Below are the code and all the weights of a small trained network. Each question names an input and a target symbol and asks about switching units off, where a switched-off unit gives its printed mean instead of its output.

import numpy as np


def w(rows, s, z=0):
    codes = np.array(rows[::2]) - 128.0
    scale = np.full(codes.shape[1], s)
    scale[-1] = z or s
    return codes * scale


def f(y):
    return np.maximum(y, 0)


def softmax(a):
    e = np.exp(a - a.max(-1, keepdims=True))
    return e / e.sum(-1, keepdims=True)


def log_softmax(a):
    a = a - a.max(-1, keepdims=True)
    return a - np.log(np.exp(a).sum(-1, keepdims=True))


def net(x, mask):
    ids = ['ΛΠαγδζημξτ'.index(c) for c in x.split()]
    T = len(ids)
    res = E[ids] + P[:T]
    r = res
    for j in range(2):
        rows = slice(2 * j, 2 * j + 2)
        q, k, v = (r @ M[0][rows].T for M in (Q, K, V))
        z = softmax(np.where(np.tri(T) > 0, q @ k.T / 2**0.5, -1e9)) @ v
        o = O[0][rows]
        res = res + np.where(mask[j], z, o[:, -1]) @ o[:, :-1]
    y = f(res @ A[0][:, :-1].T + A[0][:, -1])
    res = res + np.where(mask[2:26], y, B[0][:, -1]) @ B[0][:, :-1]
    return log_softmax(res[-1] @ U[:, :-1].T + U[:, -1])


Q, K, V, O, A, B = {}, {}, {}, {}, {}, {}
E = w([
[158,38,146,144],'Λ',
[113,163,139,133],'Π',
[111,143,163,147],'α',
[99,162,113,120],'γ',
[110,121,115,96],'δ',
[97,164,112,124],'ζ',
[94,202,106,104],'η',
[35,124,231,137],'μ',
[181,2,152,85],'ξ',
[210,135,125,172],'τ',
],0.017)
P = w([
[134,124,161,125],'0',
[203,137,249,187],'1',
[90,102,113,129],'2',
[184,154,200,168],'3',
[92,97,112,143],'4',
[107,207,69,119],'5',
[101,87,116,159],'6',
[165,149,150,133],'7',
[106,91,111,136],'8',
[140,170,75,109],'9',
[107,81,116,163],'10',
[150,147,142,116],'11',
],0.014)
Q[0] = w([
[114,111,126,79],'h1',
[171,212,170,7],'h1',
[157,140,107,109],'h2',
[99,130,137,73],'h2',
],0.013)
K[0] = w([
[152,112,188,146],'h1',
[48,167,249,126],'h1',
[154,147,116,93],'h2',
[119,135,89,136],'h2',
],0.012)
V[0] = w([
[142,73,175,32],'h1',
[255,128,28,140],'h1',
[248,174,164,27],'h2',
[82,63,70,40],'h2',
],0.0088)
O[0] = w([
[142,63,154,122,153],'h1',
[84,178,102,2,2],'h1',
[93,190,92,25,93],'h2',
[68,131,143,216,70],'h2',
],0.0099,0.0089)
A[0] = w([
[139,138,184,127,2],'n1',
[94,111,129,97,98],'n2',
[126,171,156,157,62],'n3',
[104,133,110,110,234],'n4',
[115,178,99,123,102],'n5',
[94,136,73,125,169],'n6',
[181,109,115,141,22],'n7',
[147,128,160,90,107],'n8',
[166,200,104,145,87],'n9',
[73,120,131,103,83],'n10',
[71,96,115,145,170],'n11',
[166,193,85,152,192],'n12',
[146,131,153,123,115],'n13',
[168,124,101,98,202],'n14',
[70,162,179,114,87],'n15',
[103,82,3,143,29],'n16',
[129,164,86,162,84],'n17',
[70,165,145,140,116],'n18',
[176,185,133,134,84],'n19',
[132,145,185,124,179],'n20',
[142,132,125,167,167],'n21',
[113,232,132,176,121],'n22',
[200,158,93,142,136],'n23',
[137,120,80,129,63],'n24',
],0.014,0.0056)
B[0] = w([
[106,61,67,52,171],'n1',
[122,88,93,136,145],'n2',
[120,62,106,100,173],'n3',
[86,120,89,107,160],'n4',
[133,105,132,157,136],'n5',
[161,69,169,113,145],'n6',
[41,197,131,105,197],'n7',
[78,102,140,118,149],'n8',
[135,176,122,224,156],'n9',
[184,88,98,172,147],'n10',
[58,136,75,156,199],'n11',
[150,119,67,142,186],'n12',
[136,115,152,147,167],'n13',
[204,147,134,155,172],'n14',
[190,90,164,69,157],'n15',
[199,253,237,141,142],'n16',
[115,149,196,134,145],'n17',
[197,153,130,164,152],'n18',
[76,104,151,141,163],'n19',
[137,226,129,153,220],'n20',
[199,156,125,118,254],'n21',
[108,127,177,43,161],'n22',
[111,62,157,48,205],'n23',
[81,154,193,147,130],'n24',
],0.021,0.0089)
U = w([
[110,192,84,102,76],'Λ',
[48,164,99,116,216],'Π',
[155,139,135,255,203],'α',
[117,137,135,135,11],'γ',
[125,147,205,70,206],'δ',
[100,93,179,165,1],'ζ',
[183,169,201,162,44],'η',
[46,23,152,156,188],'μ',
[100,174,97,122,111],'ξ',
[174,103,14,82,132],'τ',
],0.0089,0.0052)

Each question gives the input, a string of symbols that net reads in full, and the target symbol t.
The units are the heads (2 rows each of Q, K, V and O) and the neurons (one row each of A and B). Each row of codes is followed by its name. A weight is (code - 128) times the scale printed after its matrix; where a second scale follows, it is the last column's (O, A, B and U).
mask holds one flag per unit, heads first, then neurons. A switched-off unit (its flag False) gives its mean, the last column of its rows in O or B, instead of its output. The means were averaged over made-up inputs and are rounded, as every weight is.
A unit's drop is (log p(t) with every unit on - log p(t) with that unit switched off) / (log p(t) with every unit on - log p(t) with every unit switched off).
The circuit of an input: a set's keep is (log p(t) with only the set's units on - log p(t) with every unit switched off) / (log p(t) with every unit on - log p(t) with every unit switched off). Starting from the 12 units with the biggest drops (on a tie, the unit counted first), units are removed one at a time, each time the one whose removal leaves the highest keep (on an exact tie, the one counted first), for as long as the keep stays at least 0.8.
units of the circuit, in order: the units of the circuit, biggest drop first
k most important neurons: the k neurons with the biggest drops, biggest first
heads that matter: for each layer, one digit per head in row order, 1 if its drop is at least 0.15 and else 0, layers parted by /
input μ ζ τ η Π ξ δ γ Λ ξ, target η: most important neuron : [n14]
input μ Λ μ τ α δ γ δ ξ δ, target α: heads that matter : 01
input α ζ ξ γ Λ μ ξ δ δ γ, target η: heads that matter : 00
input ζ μ μ ξ Λ τ γ, target τ: heads that matter : 10
input ζ α δ ξ, target δ: units of the circuit, in order : [n11 n7]
input α δ ξ, target μ: heads that matter : 10
input μ τ μ ξ α ξ, target η: heads that matter : 00
input μ ξ μ δ μ ζ μ μ ζ, target α: units of the circuit, in order : [n23 h2]
input μ τ μ γ, target δ: 2 most important neurons : [n23 n7]
input ξ Λ δ τ δ τ η, target τ: units of the circuit, in order : [h1 n7 n20]
input μ α μ Λ, target δ: units of the circuit, in order : [h2 n7 n23]
input ξ Λ η μ μ γ τ Λ γ τ Π, target τ: heads that matter : 10
input τ τ η, target τ: heads that matter : 10
input Λ δ μ δ τ Π μ Λ δ ζ, target δ: 4 most important neurons : [n23 n22 n17 n20]
input η η α μ δ ξ, target δ: units of the circuit, in order : [n12 n11]
input Π μ μ, target α: heads that matter : 00
input δ ξ α μ α η, target δ: heads that matter : 00
input μ τ ξ τ ξ γ δ τ γ, target τ: heads that matter : 11
input μ μ δ δ η η τ μ τ μ Π, target τ: units of the circuit, in order : [h1 n7]
input γ τ μ δ ζ γ ζ α, target δ: 2 most important neurons : [n22 n11]
input μ μ μ τ δ γ, target δ: 3 most important neurons : [n22 n23 n17]
input τ μ μ δ, target δ: heads that matter : 11
input ξ Π μ α Π α μ ξ μ τ α, target τ: heads that matter : 10
input μ α μ Λ δ, target α: units of the circuit, in order : [n23]
input γ α μ μ α μ γ, target α: heads that matter : 01
input δ η μ μ τ δ, target η: units of the circuit, in order : [n16 n21 h1]
input τ γ μ μ τ α μ, target τ: heads that matter : 10
input α μ γ, target α: heads that matter : 00
input δ μ τ μ δ α, target δ: units of the circuit, in order : [n22]
